What each symbol does to the items:
state | de na ne ra ri da
x676 | x661 x547 x140 x6 x469 x273
x693 | x544 x996 x507 x495 x383 x198
x923 | x61 x70 x547 x676 x541 x140
x5 | x383 x695 x403 x23 x57 x475
x198 | x495 x433 x22 x861 x23 x896
x507 | x693 x383 x433 x198 x5 x22
x524 | x496 x624 x953 x695 x593 x57
x899 | x541 x896 x77 x903 x505 x581
x273 | x6 x359 x480 x624 x61 x593
x581 | x903 x758 x70 x923 x824 x547
x824 | x758 x198 x861 x541 x22 x899
x70 | x581 x824 x541 x547 x861 x469
x359 | x140 x903 x61 x480 x581 x661
x498 | x593 x676 x6 x637 x140 x723
x195 | x832 x496 x715 x383 x524 x5
x541 | x70 x861 x899 x469 x896 x903
x953 | x524 x593 x869 x57 x498 x216
x996 | x475 x195 x383 x507 x715 x433
x723 | x637 x273 x624 x524 x480 x953
x715 | x195 x524 x695 x5 x953 x403
x383 | x996 x715 x5 x433 x695 x23
x505 | x896 x693 x495 x758 x507 x824
x480 | x273 x61 x661 x593 x923 x498
x637 | x869 x6 x723 x496 x273 x524
x469 | x547 x899 x903 x359 x77 x61
x57 | x695 x869 x216 x832 x637 x195
x6 | x498 x140 x273 x723 x359 x624
x496 | x216 x723 x524 x715 x624 x695
x140 | x676 x469 x359 x273 x903 x480
x869 | x953 x498 x637 x216 x6 x496
x495 | x505 x507 x198 x824 x433 x861
x861 | x824 x22 x896 x899 x544 x77
x624 | x723 x480 x593 x953 x661 x869
x433 | x507 x5 x23 x22 x403 x544
x695 | x715 x953 x57 x403 x869 x832
x903 | x469 x77 x581 x61 x758 x923
x544 | x22 x475 x693 x505 x996 x495
x216 | x57 x637 x496 x195 x723 x715
x22 | x198 x23 x544 x896 x475 x505
x832 | x403 x216 x195 x996 x496 x383
x896 | x861 x544 x505 x77 x693 x758
x593 | x624 x661 x498 x869 x676 x637
x23 | x433 x403 x475 x544 x832 x693
x475 | x23 x832 x996 x693 x195 x507
x77 | x899 x505 x758 x581 x495 x70
x661 | x480 x923 x676 x498 x547 x6
x547 | x923 x541 x469 x140 x899 x359
x758 | x77 x495 x824 x70 x198 x541
x61 | x359 x581 x923 x661 x70 x676
x403 | x5 x57 x832 x475 x216 x996

The rows follow the links: the fewer symbols apart two items are, the more alike their rows tend to be.

Each row is also shifted at random along 7 hidden directions that mean nothing.

Some items, each with a row of numbers:
x6: [ 401  112 -110  154  183  -21  -45 -391   75  -65  212  110  165 -127   99 -273 -138 -243   -7   91 -432  -48   40 -157  227    5 -245  301   80 -127 -103 -150]
x70: [-413  -50 -121  -57  236  -70   65 -110 -100  111   54   67  106  171  -79  317   95 -174 -190 -147   54 -180 -167  154  207  -55  -70   82  214  335  216  132]
x216: [-311  341  379  252 -207  171 -114   93   69  348   20 -259  104 -364   63 -151  229  -84  520  255  453  156  314 -701  -50  104   21 -232 -295  246 -123 -745]
x923: [-226  172  -90 -427  512  333   12 -340  118  125  206  241   90  -99  292   -5 -608  -63 -146 -165 -796 -262 -153   18   52  303 -124  307   99  -85  143 -267]
x996: [ 177 -289  -10  -83 -489  191   16  159  113 -253   85 -331 -171  118  -13  -19    3  333 -126  -63 -141  184   46   49 -206 -643  247 -322  -96 -551  -57   45]
x903: [-333 -315 -118 -404  308  -86   55 -193 -122 -107    0  472   25  229  103  -33 -323   97 -354  -91 -163 -279  -92  377  -40  230  -32  371   94 -511  -12  340]
x953: [ 359  164   87  -99 -440   59  -62 -128  378  -18  218 -139    4  340  153 -118 -278  -68   96  256 -123  242  343  -84  -47 -353  -50   54   66  -32 -175 -264]
x896: [  24 -310 -197 -146 -106  126   14  223   56 -101  -62   25 -176  353  -60  426 -113  271 -413 -239 -104   -6 -190  112 -192 -135  330  -50  240   60  160   41]
x433: [ -32  -85  141 -486   -2  356  -19  459  -26  209 -350  119 -272 -240  115  -81 -207  511  108 -113  328   21  -59  -39 -582  538  377 -208 -335 -278  -41 -138]
x57: [ 292  432  207 -798 -512  184   95   80  557  332  132 -221 -121  511  232  -46 -459  -40  318  226  192  365  369  371 -227 -433 -116 -134  -12  279  -51   -7]
x693: [-191 -139   72 -152 -224  -37   50  399  -63   31 -222 -129 -188  162 -122  217  164  228    6  -84  440   84  -48  247 -213  -93  209 -305  -73  101   88  266]
x758: [ 356  176 -366 -644  556  491  211  -62  -28  532   58 -110   28 -383    6  141   -6 -154 -108 -470 -135 -161 -573  223  117 -188 -150 -109  111  405  450  173]
x140: [ 482  -86 -215  499  212 -309 -114 -132 -133   55 -125  408  152   48 -146   56  216 -262 -185  105  356  -99  -26 -351  178  502  -39  440  275  421 -105 -136]
x23: [-1029    45   441   463   108   -84   -88   343  -314  -494  -227  -170  -193  -466    -4   -79    16   392   309    -8  -531   -66    37   -70  -174   582   197  -384  -498  -380   -44   -16]
x475: [-491   93  179 -437 -254  436  137  114   89  317  173 -572    3 -219   64   -4  177   83  265 -143  201  118   -2   19  -45 -787   26 -556 -277 -193  181 -117]
x541: [-851 -414  -88 -361 -103  254   95 -170  -63  490  261  -58  274  220  -23  320  324  -93 -329 -169  785 -203  -55 -235  141 -780  102  -49  154 -199  200 -301]
x403: [-202 -200  230 -111 -665 -112    7  188  146 -285   12 -231 -138  408    7  -72  -10  266   51  172  225  246  327  249 -224 -547  146 -263 -158 -529 -186  218]
x498: [ 643  126  -56  425  -29 -306 -127  -65   10  210 -127  298  128   52 -107  -68  232 -297   97  289  650   77  183 -405   90  460  -86  354  158  557 -214 -248]
x723: [-530   58  213 -823 -399  578   71 -459  395  677  584 -216  328  102  373 -304 -203 -166  170  193  457   58  418 -370   21 -984 -136  -26 -136 -600 -113 -721]
x5: [ -42  178  275 -106 -223  -14  -35  341  119 -235 -200 -115 -275   66   61  -63 -270  302  248   93 -238  185  158  244 -317  258  132 -227 -239  -67  -95  145]

The symbols that take the first to the second take the third to the fourth, perhaps in another order. What is the fourth?
Answer with the item's name.
[-561   17   72 -160  233  117   72  289 -191  122 -201  -65  -98 -210  -69  204  110  160   79 -217  118 -114 -223  134 -105  238  123 -259 -155  173  228  133]
to [ -80 -113  -90 -536  -78   85   61  250  213 -199 -108  120 -313  646   75  435 -565  333 -368 -186 -429    5 -122  598 -336   60  252   23  235   97  158  307]
as [   1  140  157 -178 -135  276   29  271    7  211  -95 -306  -97 -345   24 -108  128  160  320  -39  255  127   -3 -110 -205  -95  102 -388 -306  -29   37 -123]
to x475

[ 151   60  -43 -312  233  427  -41 -482  154  221  329  150  196 -333  336 -411 -399  -85   -2   31 -438 -134   56 -396   20  -18 -116  294  -78 -560 -118 -549]
to [ 407 -430 -428  315   33 -185   84   96 -249 -179  -73  -77  -23   65 -334  292  528  -24 -423 -290  202  -63 -408  185  191 -436   99  -96  270  113  199  501]
as [-333 -391 -179   61  118    6  -33 -225 -162  185  114  260  223   76  -44  132  228  -94 -358  -71  445 -233  -75 -312  135 -108   78  253  191 -210   20 -224]
to x23

[-240 -274  139  233 -634 -194  -85  472   87 -350 -168 -169 -272  588 -142  393   68  358 -142   57  261  220  189   88 -302 -183  430 -283   73   53  -50   56]
to [ -31  367  148 -284 -221  488   50  121  276  151  185 -576 -107 -206  139   14 -169   98  301  -82 -427  216   15  -66 -110 -478   33 -471 -179  108  155 -311]
as [ 226 -603 -419 -142  395  235   43 -150 -297  -20   -8  313   60 -315  -24 -112  107  192 -517 -351  -50 -318 -435  -65  -30  -27  168  202   46 -761   56  135]
to x896

[ 339   55   45 -155 -330  -65  -80 -175  303  162  114  200   84  484  135  -77 -245 -128  -22  301  322  133  364 -126  -52  -61  -41  321  181   74 -236 -276]
to [-469  230  217 -309  103 -293  102 -352   -2  163  146  173  245  125  123 -290  -59 -357  271  258  270  -79  285  354  249  -33 -495  236  -97 -135 -117  316]
as [   68   320   319  -482  -195   696  -161    97   402   629    36    29   -49  -247   398  -219  -486   219   369   187   239   143   324  -829  -496   411   281   -32  -273   -11  -180 -1206]
to x953

[ -22  251  193  180  133 -164   24  435 -211 -132 -383 -125 -220 -374 -127  -85  180  157  386  -16   41   80 -105  237 -140  525   -2 -330 -327  249   31  389]
to [ 176 -156 -131  -52   24  267   20  270  -26 -186 -102 -154 -231 -158  -42  130  -71  337 -157 -278 -388    7 -279   74 -215  -38  277 -253  -33 -158  130   72]
as [ -32 -236 -336  -98  384  238  113 -155 -208  124  125  -73  105 -320  -84  100  241  -68 -295 -378 -142 -229 -452   11  210 -352  -27  -53  107 -138  271  117]
to x903

[-488 -226   43  544 -323 -174  -36  282 -103 -476  -20 -385 -146  228 -232  432  277  185 -154 -103 -240   84  -42   47   38 -390  251 -390   84   88  123  121]
to [ 364 -367 -430   10  188  327   31  -36  -66 -212  116 -108  -85 -135  -61  208  -31  183 -501 -442 -637 -133 -476    7   10 -375  224  -71  210 -272  234   68]
as [ 478  337 -177  142  360  -66   14 -283   20  320   84  103  225 -188  -24  -39  115 -488  101   43   64  -51  -96 -184  348  183 -355  263  201  684   74 -124]
to x624

[ 215  -34 -353  -35  162   66   72  -19   13  205   62  -60   30  164 -153  462  153 -195 -312 -278   24  -67 -332   81  196 -260    1    9  398  660  338   63]
to [ 161  -62 -257   43  470  -44   65 -388 -189  166  134  192  268 -268  -35 -131  176 -336 -142 -107   24 -235 -218  -47  344  -35 -273  277  125  -34   72  105]
as [ 835  279 -402  473  418  107  -60 -289   48  226  159  -15  191 -280 -117  218  167 -475 -130 -145 -346  -62 -320 -506  415   96 -179  236  431  945  213 -437]
to x593

[ 533    5  -12 -132 -225 -147 -118 -124  299  -21  -19  440  -33  527  149  -82 -459    3 -128  295  103   92  332  -40 -188  363   22  490  210   20 -296 -182]
to [-507  135   -1  112  -44  126  -78 -239  230  252  308  -15  207  370   64  463 -133 -288 -161   49  -81  -58  124 -451  224 -150   21  178  390  615  127 -720]
as [-800  -45   -1 -203  163  -60   84 -368  -22   81  284   57  244  228   67  151  -59 -249 -154  -40  -99 -211   22  170  305 -334 -229  148  150  -96  131   68]
to x758

[ -169   -41   146   246  -746  -115    -8     7   275  -556   306  -590  -100   481   -36   119   -40    87     0   136  -536   325   312   217    63 -1022    30  -385    41  -276   -58   106]
to [-198  103   63  343    9 -332  -54 -250  -33  111  106  138  263  171  -60   22  215 -383   64  241  376  -32  221 -226  302   58 -223  254  151  344  -95 -162]
as [ 111  247  115 -581 -289  172   86 -331  411  213  354 -142  112  281  260 -252 -363 -189  156  203  -99  155  320  184   39 -606 -283   66   -4 -241 -110  -82]
to x581

[ 230  359   16  -65  456 -421  -23 -108  -13  -19 -211  534   -4  164   53  -79 -375 -229   95  166 -179 -106   49  385   67  954 -318  496  137  516  -71  344]
to [-761  -66  104 -492  278  242   48  179 -106  311 -152  191  -55  -25   82  229 -151  211  -71 -201  238 -213 -154   61 -223  369  182  -55  -93   27  184  -76]
as [-412 -170  139  243 -617  -90  -74  387  169 -462  -34 -327 -275  643 -115  522  -78  331 -183    2 -255  230  150  137 -198 -340  387 -334  144  157   46  -19]
to x496

[-353 -325 -166 -249   75  306  -63 -129  111   12  162  197   -2  300  133  322 -395  170 -501 -190 -367 -187 -107 -163 -117  -27  289  218  278 -224  103 -426]
to [ 294 -365 -270   64   59 -213  -70  -74  -40  -45 -100  527   27  447  -57  186  -91   15 -475    9  279 -129  -27  -50  -49  342  153  484  362   41  -96   -1]
as [-241 -330  -91 -174  173 -113  108  165 -260 -247 -191  101 -134    8 -104   60   72  254 -223 -223  -32 -150 -259  519  -94    4   73  -94  -87 -427  107  641]
to x758

[-1037   -72   210  -693   -44   288    32  -300   180   639   257   268   277   338   287    70  -260  -105   -63   120   639  -185   308  -312   -58  -120     8   252    38  -217   -26  -642]
to [-603 -321  -14  450   40   74 -111  314 -274  168 -182   24    6 -133 -213  447  464  159 -166 -154  595 -143 -160 -642  -79  274  429 -143   46  317  133 -515]
as [ 378  154  110  563  -24 -239 -121  -50  -88  -27  -80   58  101 -306  -65 -309  273 -177  302  267  253   90  184 -423  101  336 -112  107 -139  119 -252 -214]
to x61

[-689 -207   13 -599 -170  -13   54  -48  192  253   74  272   38  835   96  453 -301    7 -345   22  414  -87  155  247 -112 -162  113  222  316  121   83  -51]
to [ 627  140   61 -325 -235   16   30  383  148   40 -287  -43 -276   68   -3  -92 -122  238  212   54  238  242   45  302 -353  166  111 -174 -146  135  -69  275]
as [-325  270  340  417 -425 -520  -11  -33   54 -138   71 -262  111  267 -109  -58  314 -308  412  414  397  241  453  104  268 -293 -287 -127  -58  323 -165  168]
to x70

[ 373  199  266  -52 -263 -267  -73  263  143 -172 -282  201 -215  222   72 -246 -290  193  302  332  162  232  339  205 -332  577   32   74 -181   27 -303  178]
to [  -41   228   157   384  -129   170  -103  -291   177  -375   360  -377    65  -289   175  -294  -220   -50   199   133 -1053   103   198  -330   167  -336  -110  -118  -136  -421  -124  -423]
as [   1 -451  -17   69 -302  113 -135  559  -69  135 -381  165 -227  201 -144  352  174  465 -246  -87  821   45  -36 -389 -492  361  637 -109   34  101  -47 -352]
to x507

[-512  211    9 -239  101  -94  124 -584  167 -104  513 -125  258  302  154  -13 -279 -420  -64   48 -706 -102  103  448  484 -680 -499  164  177 -120  123  248]
to [-837 -308  -70  493  274 -212  -32 -203 -316 -409  133   51  141  -34 -114  200  167  -47 -316 -138 -504 -297 -146  -39  300  -48    1   76  102 -287  112   93]
as [-349   73  350   97 -340  244 -155   66  167 -135   91 -190  -74 -140  200 -220 -259  279  238  183 -308  134  323 -431 -255   34  210 -179 -295 -479 -224 -606]
to x624

[ -31 -186 -276 -122  167   40  195   59 -247  326  -16 -186  118 -170 -248  236  613 -182 -139 -317  627 -101 -392  167  230 -527  -69 -231  105  276  313  384]
to [-551 -380 -166  103  152 -270  157 -102 -336 -248   70  -83  105   76 -217  168  429  -96 -285 -224   49 -201 -255  457  329 -546 -132 -102   75 -305  196  695]
as [  53  124  231  101 -297 -265   51  155  -64   47 -110 -209    8  -82 -111 -246  392  -77  416  233  647  212  229  142   20 -197 -170 -251 -267   13 -149  307]
to x832

